Below is a small trained network, with its code and all its weights. Each question gives an input and a target symbol and asks what happens when units are switched off, that is, made to give their printed mean instead of their output.

import numpy as np


def w(rows, s, z=0):
    codes = np.array(rows[::2]) - 128.0
    scale = np.full(codes.shape[1], s)
    scale[-1] = z or s
    return codes * scale


def f(y):
    return y / 2 * (1 + np.tanh(0.7978845608 * (y + 0.044715 * y**3)))


def softmax(a):
    e = np.exp(a - a.max(-1, keepdims=True))
    return e / e.sum(-1, keepdims=True)


def log_softmax(a):
    a = a - a.max(-1, keepdims=True)
    return a - np.log(np.exp(a).sum(-1, keepdims=True))


def net(x, mask):
    ids = ['ΓΘΞΩαβεηλστ'.index(c) for c in x.split()]
    T = len(ids)
    res = E[ids] + P[:T]
    q, k, v = (res @ M[0].T for M in (Q, K, V))
    z = softmax(np.where(np.tri(T) > 0, q @ k.T / 2**0.5, -1e9)) @ v
    res = res + np.where(mask[0], z, O[0][:, -1]) @ O[0][:, :-1]
    y = f(res @ A[0][:, :-1].T + A[0][:, -1])
    res = res + np.where(mask[1:9], y, B[0][:, -1]) @ B[0][:, :-1]
    return log_softmax(res[-1] @ U[:, :-1].T + U[:, -1])


Q, K, V, O, A, B = {}, {}, {}, {}, {}, {}
E = w([
[139,188,107,131,103],'Γ',
[124,111,85,104,159],'Θ',
[133,63,4,110,127],'Ξ',
[93,162,179,132,161],'Ω',
[113,118,35,150,81],'α',
[164,116,133,103,212],'β',
[143,176,109,106,140],'ε',
[135,173,124,140,119],'η',
[134,117,32,102,123],'λ',
[149,114,70,155,93],'σ',
[145,100,59,112,147],'τ',
],0.019)
P = w([
[255,202,156,248,208],'0',
[133,162,183,75,136],'1',
[150,194,201,186,203],'2',
[226,92,171,48,189],'3',
[112,188,144,168,176],'4',
[87,184,222,75,124],'5',
[83,140,153,184,173],'6',
[159,141,138,4,147],'7',
[56,140,69,129,170],'8',
[153,76,27,34,78],'9',
[57,151,89,106,201],'10',
[152,122,137,48,122],'11',
],0.0093)
Q[0] = w([
[97,89,153,254,100],'head 1',
[112,156,137,64,93],'head 1',
],0.012)
K[0] = w([
[13,53,171,3,61],'head 1',
[219,82,147,233,133],'head 1',
],0.0074)
V[0] = w([
[78,91,209,129,136],'head 1',
[255,61,165,119,235],'head 1',
],0.0093)
O[0] = w([
[1,222,77,88,137,66],'head 1',
[43,114,196,208,144,252],'head 1',
],0.0087,0.011)
A[0] = w([
[103,151,106,149,188,102],'neuron 1',
[50,172,146,232,118,254],'neuron 2',
[50,161,136,22,206,103],'neuron 3',
[138,109,38,187,135,209],'neuron 4',
[211,3,177,179,143,137],'neuron 5',
[71,134,180,113,81,99],'neuron 6',
[96,45,210,136,84,91],'neuron 7',
[107,137,176,127,152,139],'neuron 8',
],0.0079,0.0056)
B[0] = w([
[160,198,126,50,94,146],'neuron 1',
[148,74,43,85,218,247],'neuron 2',
[79,83,108,67,119,145],'neuron 3',
[47,244,210,137,243,171],'neuron 4',
[163,167,156,87,47,228],'neuron 5',
[161,161,36,146,122,137],'neuron 6',
[201,176,37,215,1,162],'neuron 7',
[96,52,99,118,49,168],'neuron 8',
],0.0061,0.012)
U = w([
[139,172,193,216,254,166],'Γ',
[99,83,125,47,191,252],'Θ',
[163,116,110,77,100,81],'Ξ',
[121,86,163,162,88,46],'Ω',
[139,115,118,101,113,64],'α',
[136,119,134,124,99,52],'β',
[123,98,136,115,81,119],'ε',
[89,49,75,221,62,95],'η',
[154,99,94,134,91,53],'λ',
[203,78,62,96,85,106],'σ',
[216,139,44,43,117,65],'τ',
],0.0075,0.0042)

Each question gives the input, a string of symbols that net reads in full, and the target symbol t.
The units are the heads (2 rows each of Q, K, V and O) and the neurons (one row each of A and B). Each row of codes is followed by its name. A weight is (code - 128) times the scale printed after its matrix; where a second scale follows, it is the last column's (O, A, B and U).
mask holds one flag per unit, heads first, then neurons. A switched-off unit (its flag False) gives its mean, the last column of its rows in O or B, instead of its output. The means were averaged over made-up inputs and are rounded, as every weight is.
A unit's drop is (log p(t) with every unit on - log p(t) with that unit switched off) / (log p(t) with every unit on - log p(t) with every unit switched off).
The circuit of an input: a set's keep is (log p(t) with only the set's units on - log p(t) with every unit switched off) / (log p(t) with every unit on - log p(t) with every unit switched off). Starting from all 9 units, units are removed one at a time, each time the one whose removal leaves the highest keep (on an exact tie, the one counted first), for as long as the keep stays at least 0.8.
circuit, biggest first: the units of the circuit, biggest drop first
top k neurons: the k neurons with the biggest drops, biggest first
drop when u is switched off: that unit's drop, to one decimal
input Ω Ξ β τ β Γ β β Γ, target Θ: top neuron => neuron 2
input β Ξ β β Θ ε Θ λ Ω Ω, target η: circuit, biggest first => head 1; neuron 7
input Ω η λ Ω λ ε Ω Ω λ τ, target Θ: top 3 neurons => neuron 7; neuron 4; neuron 5
input β ε Ξ Ω Θ λ, target η: circuit, biggest first => head 1; neuron 7
input Ω α Ω Ω, target Θ: top 2 neurons => neuron 3; neuron 5
input Ω β η β β β σ α, target Θ: circuit, biggest first => head 1; neuron 7; neuron 5
input λ Ω Ξ α σ Θ Ω Ω λ α Ω, target Θ: circuit, biggest first => neuron 7; neuron 3; head 1
input α Θ Ω τ β Ξ ε β, target τ: top 2 neurons => neuron 5; neuron 4
input β α β Ω Ξ, target Γ: circuit, biggest first => neuron 4; neuron 8
input τ λ β Ξ ε τ ε λ Θ, target Γ: circuit, biggest first => neuron 4; neuron 8; neuron 5
input Ω β Ω Ω α, target Γ: circuit, biggest first => neuron 4; neuron 8
input β τ Γ ε η β, target η: circuit, biggest first => head 1; neuron 7; neuron 8
input β Θ β Ω η Ω β Ω, target η: circuit, biggest first => head 1; neuron 7; neuron 8
input β Ω β Ω α, target Γ: circuit, biggest first => neuron 4
input Ω Ξ Θ Ω β σ α Ξ, target Θ: circuit, biggest first => head 1; neuron 7; neuron 4
input Ω Ω λ λ Ω Ω β, target Θ: top 2 neurons => neuron 3; neuron 7
input Ξ Ω λ ε Ω Θ σ λ β λ τ, target Γ: top 3 neurons => neuron 4; neuron 8; neuron 2
input Ω Ω β, target Θ: drop when neuron 4 is switched off => 0.1
input β λ Ω Θ σ ε Θ Γ ε λ λ τ, target η: drop when neuron 4 is switched off => 0.0
input β Ω η β Ω Ω τ Θ ε ε λ λ, target η: drop when neuron 7 is switched off => 0.3
input Ω Ω Ω Ω Ω τ Γ σ ε α α, target Θ: drop when neuron 8 is switched off => -0.1
input β λ β Ξ, target η: circuit, biggest first => head 1
